Below is a small trained network, with its code and all its weights. Each question gives an input and a target symbol and asks what happens when units are switched off, that is, made to give their printed mean instead of their output.

import numpy as np


def w(rows, s, z=0):
    codes = np.array(rows[::2]) - 128.0
    scale = np.full(codes.shape[1], s)
    scale[-1] = z or s
    return codes * scale


def f(y):
    return np.maximum(y, 0)


def softmax(a):
    e = np.exp(a - a.max(-1, keepdims=True))
    return e / e.sum(-1, keepdims=True)


def log_softmax(a):
    a = a - a.max(-1, keepdims=True)
    return a - np.log(np.exp(a).sum(-1, keepdims=True))


def net(x, mask):
    ids = ['αβγηθλξσφψω'.index(c) for c in x.split()]
    T = len(ids)
    res = E[ids] + P[:T]
    u = 0
    for l in range(2):
        r = res
        for j in range(2):
            rows = slice(4 * j, 4 * j + 4)
            q, k, v = (r @ M[l][rows].T for M in (Q, K, V))
            z = softmax(np.where(np.tri(T) > 0, q @ k.T / 4**0.5, -1e9)) @ v
            o = O[l][rows]
            res = res + np.where(mask[u + j], z, o[:, -1]) @ o[:, :-1]
        u += 2
        y = f(res @ A[l][:, :-1].T + A[l][:, -1])
        res = res + np.where(mask[u : u + 4], y, B[l][:, -1]) @ B[l][:, :-1]
        u += 4
    return log_softmax(res[-1] @ U[:, :-1].T + U[:, -1])


Q, K, V, O, A, B = {}, {}, {}, {}, {}, {}
E = w([
[127,124,125,152,133,28,194,98,178,84],'α',
[140,121,105,104,170,40,73,73,129,145],'β',
[108,154,194,68,173,96,129,123,185,191],'γ',
[182,136,133,40,59,129,148,150,147,131],'η',
[186,158,73,42,118,153,84,141,151,202],'θ',
[126,162,208,180,60,128,163,112,213,143],'λ',
[174,146,129,55,57,159,98,55,211,209],'ξ',
[104,115,137,191,85,152,122,185,113,91],'σ',
[57,93,141,98,218,142,85,121,120,79],'φ',
[146,128,96,158,125,116,3,38,149,196],'ψ',
[77,96,188,93,125,131,144,73,157,63],'ω',
],0.017)
P = w([
[84,225,94,77,80,89,61,109,131,92],'0',
[186,57,150,157,182,81,37,224,231,128],'1',
[84,246,57,94,104,135,78,76,205,77],'2',
[146,46,144,126,145,79,118,190,147,178],'3',
[84,239,30,91,103,151,85,58,209,67],'4',
[151,47,149,103,129,100,160,151,102,194],'5',
[89,230,37,83,109,166,92,57,214,69],'6',
[178,60,152,86,128,131,189,106,65,193],'7',
[90,193,25,94,110,161,119,50,190,88],'8',
[221,83,162,68,133,169,222,47,24,194],'9',
[61,122,17,161,102,134,127,27,168,79],'10',
],0.011)
Q[0] = w([
[187,135,97,117,206,182,103,206,63,205],'0.h1',
[146,129,176,50,157,74,101,126,142,193],'0.h1',
[135,204,71,187,150,133,164,155,167,145],'0.h1',
[85,91,39,100,181,161,101,140,101,81],'0.h1',
[81,153,152,179,196,99,191,103,95,84],'0.h2',
[153,108,120,59,66,16,102,62,166,42],'0.h2',
[33,136,199,162,93,194,2,22,168,186],'0.h2',
[130,81,239,117,59,206,201,176,210,95],'0.h2',
],0.0096)
K[0] = w([
[135,181,89,122,188,172,117,175,82,188],'0.h1',
[116,143,168,57,153,99,110,108,167,154],'0.h1',
[151,196,95,167,121,98,112,161,148,136],'0.h1',
[99,99,83,115,182,162,90,141,104,116],'0.h1',
[91,129,171,164,189,103,172,98,109,69],'0.h2',
[149,88,127,58,105,9,148,64,179,81],'0.h2',
[94,104,160,144,104,154,51,70,137,160],'0.h2',
[137,109,181,126,29,183,183,156,160,75],'0.h2',
],0.013)
V[0] = w([
[118,155,222,129,104,161,106,143,91,151],'0.h1',
[97,189,166,139,172,90,137,151,128,147],'0.h1',
[196,70,171,45,243,198,225,8,111,188],'0.h1',
[29,107,77,134,149,242,103,193,202,92],'0.h1',
[108,233,97,114,170,86,61,223,154,78],'0.h2',
[176,95,154,128,150,179,145,92,33,104],'0.h2',
[218,93,94,132,92,82,202,132,171,166],'0.h2',
[1,49,79,123,165,154,83,137,176,190],'0.h2',
],0.0043)
O[0] = w([
[134,142,137,154,172,78,112,100,146,121,92],'0.h1',
[174,121,128,157,77,106,98,147,111,126,117],'0.h1',
[131,173,168,232,178,152,91,253,149,105,4],'0.h1',
[239,161,144,131,73,111,80,93,150,100,226],'0.h1',
[55,76,150,107,15,141,149,94,73,164,201],'0.h2',
[190,109,144,153,139,77,79,117,165,98,19],'0.h2',
[79,146,157,139,212,198,97,119,200,55,100],'0.h2',
[137,169,114,81,135,127,173,76,100,92,178],'0.h2',
],0.0051,0.0035)
A[0] = w([
[18,124,173,190,129,159,108,254,109,69,88],'0.n1',
[138,144,131,131,95,130,126,99,88,159,255],'0.n2',
[173,125,175,138,170,165,135,120,90,95,244],'0.n3',
[109,187,63,180,89,189,161,168,126,96,45],'0.n4',
],0.0088,0.0046)
B[0] = w([
[249,121,136,145,141,110,27,74,203,93,157],'0.n1',
[2,120,61,170,228,146,171,156,144,127,254],'0.n2',
[56,4,97,104,101,146,179,119,162,168,193],'0.n3',
[113,91,150,61,199,87,27,40,133,108,175],'0.n4',
],0.0083,0.0058)
Q[1] = w([
[247,137,182,177,163,124,128,241,91,154],'1.h1',
[70,87,103,132,221,64,126,67,214,118],'1.h1',
[152,111,179,165,111,122,118,176,137,173],'1.h1',
[107,140,133,132,111,76,188,99,146,155],'1.h1',
[202,170,181,145,161,128,142,94,110,132],'1.h2',
[125,172,113,118,138,143,129,83,106,71],'1.h2',
[47,115,52,123,120,168,105,173,220,75],'1.h2',
[252,120,197,188,177,93,85,171,131,173],'1.h2',
],0.012)
K[1] = w([
[31,224,119,96,98,66,15,178,195,43],'1.h1',
[136,118,159,176,223,135,163,97,122,102],'1.h1',
[132,140,179,139,98,64,92,123,94,103],'1.h1',
[149,151,127,130,168,105,185,136,122,162],'1.h1',
[106,192,155,128,137,68,97,135,218,109],'1.h2',
[99,142,174,136,160,115,149,92,159,153],'1.h2',
[203,105,121,171,114,249,174,74,108,128],'1.h2',
[62,184,109,117,23,132,21,149,179,51],'1.h2',
],0.012)
V[1] = w([
[139,88,162,133,56,124,105,187,75,127],'1.h1',
[114,108,160,98,161,97,118,71,157,112],'1.h1',
[167,119,104,37,126,191,147,181,113,128],'1.h1',
[117,116,130,202,157,141,132,118,71,35],'1.h1',
[88,147,254,110,130,120,158,118,117,131],'1.h2',
[140,119,100,104,163,11,185,168,146,110],'1.h2',
[158,78,113,42,145,126,74,139,26,84],'1.h2',
[137,136,106,109,75,131,190,116,182,60],'1.h2',
],0.012)
O[1] = w([
[149,121,88,123,110,120,217,108,114,165,104],'1.h1',
[182,167,135,231,82,160,102,128,135,109,255],'1.h1',
[65,177,133,136,195,42,173,213,125,104,105],'1.h1',
[161,165,89,105,84,32,115,36,122,178,99],'1.h1',
[162,174,55,135,101,228,151,197,70,180,109],'1.h2',
[101,68,58,217,254,70,143,168,104,217,181],'1.h2',
[98,226,169,232,135,17,145,87,147,182,140],'1.h2',
[227,120,40,105,202,77,194,114,135,84,172],'1.h2',
],0.0088,0.0073)
A[1] = w([
[148,137,139,105,132,125,208,133,1,177,51],'1.n1',
[78,97,89,146,129,152,205,142,92,173,82],'1.n2',
[63,215,142,115,130,112,128,114,115,110,3],'1.n3',
[165,54,158,144,95,93,211,165,56,155,112],'1.n4',
],0.013,0.011)
B[1] = w([
[192,124,48,88,145,26,142,188,200,82,150],'1.n1',
[166,152,185,81,107,78,97,143,94,124,254],'1.n2',
[154,99,115,104,2,113,132,170,133,123,200],'1.n3',
[66,150,161,150,114,192,113,149,102,118,204],'1.n4',
],0.017,0.008)
U = w([
[212,69,130,133,152,84,85,170,193,151,172],'α',
[48,52,125,171,144,163,196,174,122,229,254],'β',
[125,157,183,118,115,151,143,140,59,159,161],'γ',
[149,170,135,112,141,87,135,179,130,95,106],'η',
[99,84,100,117,125,115,143,194,161,138,49],'θ',
[148,101,114,103,113,144,141,156,115,129,73],'λ',
[92,158,114,120,154,133,121,163,150,81,65],'ξ',
[79,124,114,67,131,106,175,87,126,144,179],'σ',
[156,131,114,137,85,113,124,158,124,154,65],'φ',
[124,149,151,111,118,126,92,121,135,104,26],'ψ',
[154,254,95,159,134,142,129,135,106,72,147],'ω',
],0.0083,0.0086)

Each question gives the input, a string of symbols that net reads in full, and the target symbol t.
The units are the heads (4 rows each of Q, K, V and O) and the neurons (one row each of A and B). Each row of codes is followed by its name. A weight is (code - 128) times the scale printed after its matrix; where a second scale follows, it is the last column's (O, A, B and U).
mask holds one flag per unit, layer by layer, with each layer's heads first. A switched-off unit (its flag False) gives its mean, the last column of its rows in O or B, instead of its output. The means were averaged over made-up inputs and are rounded, as every weight is.
A unit's drop is (log p(t) with every unit on - log p(t) with that unit switched off) / (log p(t) with every unit on - log p(t) with every unit switched off).
The circuit of an input: a set's keep is (log p(t) with only the set's units on - log p(t) with every unit switched off) / (log p(t) with every unit on - log p(t) with every unit switched off). Starting from all 12 units, units are removed one at a time, each time the one whose removal leaves the highest keep (on an exact tie, the one counted first), for as long as the keep stays at least 0.8.
units of the circuit, in order: the units of the circuit, biggest drop first
top k neurons: the k neurons with the biggest drops, biggest first
top k neurons in layer l: the k neurons of layer l with the biggest drops, biggest first
which heads matter: for each layer, one digit per head in row order, 1 if its drop is at least 0.15 and else 0, layers parted by /
input θ σ β β γ, target β: which heads matter => 00 / 11
input α σ β ω, target α: units of the circuit, in order => 0.h1; 0.n1; 1.n4
input σ λ σ φ α σ η, target σ: which heads matter => 00 / 10
input ξ θ β θ ω σ θ ω, target β: top 2 neurons => 0.n3; 0.n1
input σ θ ω α σ ξ ψ σ σ ξ σ, target ξ: which heads matter => 00 / 11
input λ α β ω ω σ η, target σ: top neuron => 0.n4
input ω θ ω ξ σ α σ ω η α η, target α: which heads matter => 00 / 01
input σ γ σ σ σ σ σ, target σ: which heads matter => 00 / 10
input β σ α φ σ σ ω λ, target α: which heads matter => 11 / 11
input η σ η σ φ σ β σ, target η: units of the circuit, in order => 1.n1; 1.h1; 1.n2; 1.n4
input σ σ λ η σ η α, target η: units of the circuit, in order => 1.h1; 1.n2
input α σ φ ω ω φ σ ω, target γ: which heads matter => 11 / 01
input σ β σ, target β: which heads matter => 10 / 11
input α σ φ φ σ α, target β: which heads matter => 01 / 10
input ω σ α ω σ σ φ α ω σ, target η: top 3 neurons => 1.n1; 0.n3; 1.n2
input γ γ σ ξ φ, target ξ: which heads matter => 00 / 11
input λ ω η α ω ω σ θ φ ψ γ, target ψ: units of the circuit, in order => 1.h2
input ω β σ ω θ ψ σ ω, target γ: which heads matter => 10 / 01
input σ σ η ξ λ, target ξ: units of the circuit, in order => 1.h1; 1.h2
input σ β σ σ α α φ η φ, target η: top 2 neurons => 1.n2; 0.n3
input β ξ σ θ σ λ α θ, target β: top 3 neurons => 1.n2; 0.n3; 0.n1
input φ θ σ ω β, target ω: top 3 neurons => 0.n2; 0.n3; 1.n3
input ω φ η σ σ, target σ: which heads matter => 10 / 10
input σ φ ω φ ω ξ σ ω ω β, target α: which heads matter => 11 / 11
input σ γ η, target γ: top neuron in layer 1 => 1.n2
input σ ω σ σ, target γ: top 2 neurons => 1.n4; 1.n2
input ω λ σ ω σ σ η σ γ η β, target η: units of the circuit, in order => 1.h1; 1.n2
input φ σ σ β ω ω, target β: which heads matter => 10 / 00
input σ ω ω β γ σ σ φ, target α: which heads matter => 10 / 01
input β σ σ σ α σ ξ ψ λ λ, target β: top neuron => 0.n3
